Here is a tiny trained network, its code and every weight. The questions are about switching its units off for an input and a target symbol, where a switched-off unit gives its printed mean instead of its output.

import numpy as np


def w(rows, s, z=0):
    codes = np.array(rows[::2]) - 128.0
    scale = np.full(codes.shape[1], s)
    scale[-1] = z or s
    return codes * scale


def f(y):
    return np.maximum(y, 0)


def softmax(a):
    e = np.exp(a - a.max(-1, keepdims=True))
    return e / e.sum(-1, keepdims=True)


def log_softmax(a):
    a = a - a.max(-1, keepdims=True)
    return a - np.log(np.exp(a).sum(-1, keepdims=True))


def net(x, mask):
    ids = ['ΔΘΨζητω'.index(c) for c in x.split()]
    T = len(ids)
    res = E[ids] + P[:T]
    r = res
    for j in range(3):
        rows = slice(2 * j, 2 * j + 2)
        q, k, v = (r @ M[0][rows].T for M in (Q, K, V))
        z = softmax(np.where(np.tri(T) > 0, q @ k.T / 2**0.5, -1e9)) @ v
        o = O[0][rows]
        res = res + np.where(mask[j], z, o[:, -1]) @ o[:, :-1]
    y = f(res @ A[0][:, :-1].T + A[0][:, -1])
    res = res + np.where(mask[3:7], y, B[0][:, -1]) @ B[0][:, :-1]
    return log_softmax(res[-1] @ U[:, :-1].T + U[:, -1])


Q, K, V, O, A, B = {}, {}, {}, {}, {}, {}
E = w([
[94,186,229,150,220,69],'Δ',
[125,91,178,191,52,157],'Θ',
[116,129,143,96,47,137],'Ψ',
[117,101,134,132,68,174],'ζ',
[109,77,236,73,130,65],'η',
[136,138,120,16,83,250],'τ',
[251,63,49,139,23,34],'ω',
],0.014)
P = w([
[229,198,206,157,15,139],'0',
[82,195,113,109,55,196],'1',
[217,132,163,108,158,212],'2',
[56,170,114,120,67,159],'3',
[187,85,164,123,165,180],'4',
[41,147,114,160,85,111],'5',
[164,48,156,137,182,142],'6',
[30,139,94,144,111,78],'7',
[143,10,155,139,194,80],'8',
[42,180,110,158,85,109],'9',
[139,2,174,127,174,70],'10',
],0.011)
Q[0] = w([
[245,135,121,156,216,115],'h1',
[161,134,189,97,97,97],'h1',
[31,128,172,165,112,164],'h2',
[96,111,117,101,70,121],'h2',
[183,111,174,89,226,149],'h3',
[128,120,60,100,103,149],'h3',
],0.013)
K[0] = w([
[187,194,148,156,38,210],'h1',
[120,94,79,199,82,157],'h1',
[133,141,116,75,193,27],'h2',
[112,49,97,127,147,108],'h2',
[75,182,255,67,139,164],'h3',
[162,154,67,79,54,140],'h3',
],0.0097)
V[0] = w([
[98,158,162,128,179,85],'h1',
[125,111,148,73,101,91],'h1',
[82,152,71,159,114,96],'h2',
[90,157,149,107,163,85],'h2',
[147,124,7,150,136,93],'h3',
[143,98,90,138,70,183],'h3',
],0.013)
O[0] = w([
[128,172,194,201,98,124,3],'h1',
[134,83,187,114,2,112,237],'h1',
[120,125,115,187,124,78,22],'h2',
[38,87,174,21,226,71,24],'h2',
[60,43,160,196,106,216,67],'h3',
[69,130,177,100,220,109,253],'h3',
],0.0083,0.0057)
A[0] = w([
[8,236,109,141,223,138,126],'n1',
[85,100,61,164,113,178,247],'n2',
[158,58,164,76,126,164,255],'n3',
[49,152,144,49,153,88,191],'n4',
],0.011,0.0013)
B[0] = w([
[137,252,141,158,170,72,153],'n1',
[82,117,47,146,120,201,197],'n2',
[153,130,151,141,197,136,244],'n3',
[65,101,198,129,141,122,196],'n4',
],0.015,0.012)
U = w([
[86,174,108,187,155,102,87],'Δ',
[251,192,144,132,65,164,253],'Θ',
[91,152,113,70,46,140,38],'Ψ',
[66,161,44,77,119,108,61],'ζ',
[80,1,189,125,199,136,115],'η',
[140,108,108,106,200,130,243],'τ',
[43,129,55,126,97,160,145],'ω',
],0.0069,0.0049)

Each question gives the input, a string of symbols that net reads in full, and the target symbol t.
The units are the heads (2 rows each of Q, K, V and O) and the neurons (one row each of A and B). Each row of codes is followed by its name. A weight is (code - 128) times the scale printed after its matrix; where a second scale follows, it is the last column's (O, A, B and U).
mask holds one flag per unit, heads first, then neurons. A switched-off unit (its flag False) gives its mean, the last column of its rows in O or B, instead of its output. The means were averaged over made-up inputs and are rounded, as every weight is.
A unit's drop is (log p(t) with every unit on - log p(t) with that unit switched off) / (log p(t) with every unit on - log p(t) with every unit switched off).
The circuit of an input: a set's keep is (log p(t) with only the set's units on - log p(t) with every unit switched off) / (log p(t) with every unit on - log p(t) with every unit switched off). Starting from all 7 units, units are removed one at a time, each time the one whose removal leaves the highest keep (on an exact tie, the one counted first), for as long as the keep stays at least 0.8.
circuit, biggest first: the units of the circuit, biggest drop first
unit that matters most: the unit with the biggest drop
k most important neurons: the k neurons with the biggest drops, biggest first
drop when u is switched off: that unit's drop, to one decimal
input η ω η η Ψ, target Θ: 2 most important neurons -> (n2, n4)
input ζ η Δ ω τ, target Θ: circuit, biggest first -> (h3, n4)
input η Ψ ω Θ τ ω ω τ, target ω: circuit, biggest first -> (n2, h3)
input ω η Ψ Δ, target Δ: circuit, biggest first -> (n1)
input η Δ ζ Θ, target Δ: circuit, biggest first -> (h1, n1, h2)
input Δ η Ψ Δ Θ Ψ η τ ω, target Θ: circuit, biggest first -> (h2, n4)
input η ζ τ ω, target ω: circuit, biggest first -> (h3, n2)
input η η ζ τ, target η: circuit, biggest first -> (n4, h2)
input Θ Δ Θ Ψ, target Δ: circuit, biggest first -> (n1, h1, h2)
input ζ ζ ζ ζ η Θ η, target τ: circuit, biggest first -> (h3, h1)
input Θ ζ Θ Ψ Ψ ω Δ τ, target Δ: circuit, biggest first -> (h1, n1)
input Θ ζ τ Θ, target Θ: 2 most important neurons -> (n2, n4)
input η ω ω Ψ, target ω: circuit, biggest first -> (h3, h2, n2)
input τ ω η τ, target η: circuit, biggest first -> (h3)
input Δ ζ ω τ, target ω: circuit, biggest first -> (h3, n2)
input η Θ Δ, target Θ: 2 most important neurons -> (n2, n3)
input τ Θ Θ Θ ω η Δ Δ Ψ τ, target Δ: drop when n1 is switched off -> 1.4
input η Θ ω ζ, target ω: drop when h3 is switched off -> 0.6
input Θ η ζ ω ω ζ ζ Ψ ω Θ η, target τ: drop when h1 is switched off -> 0.2
input Δ Ψ ω Δ Ψ Ψ, target Δ: unit that matters most -> h1
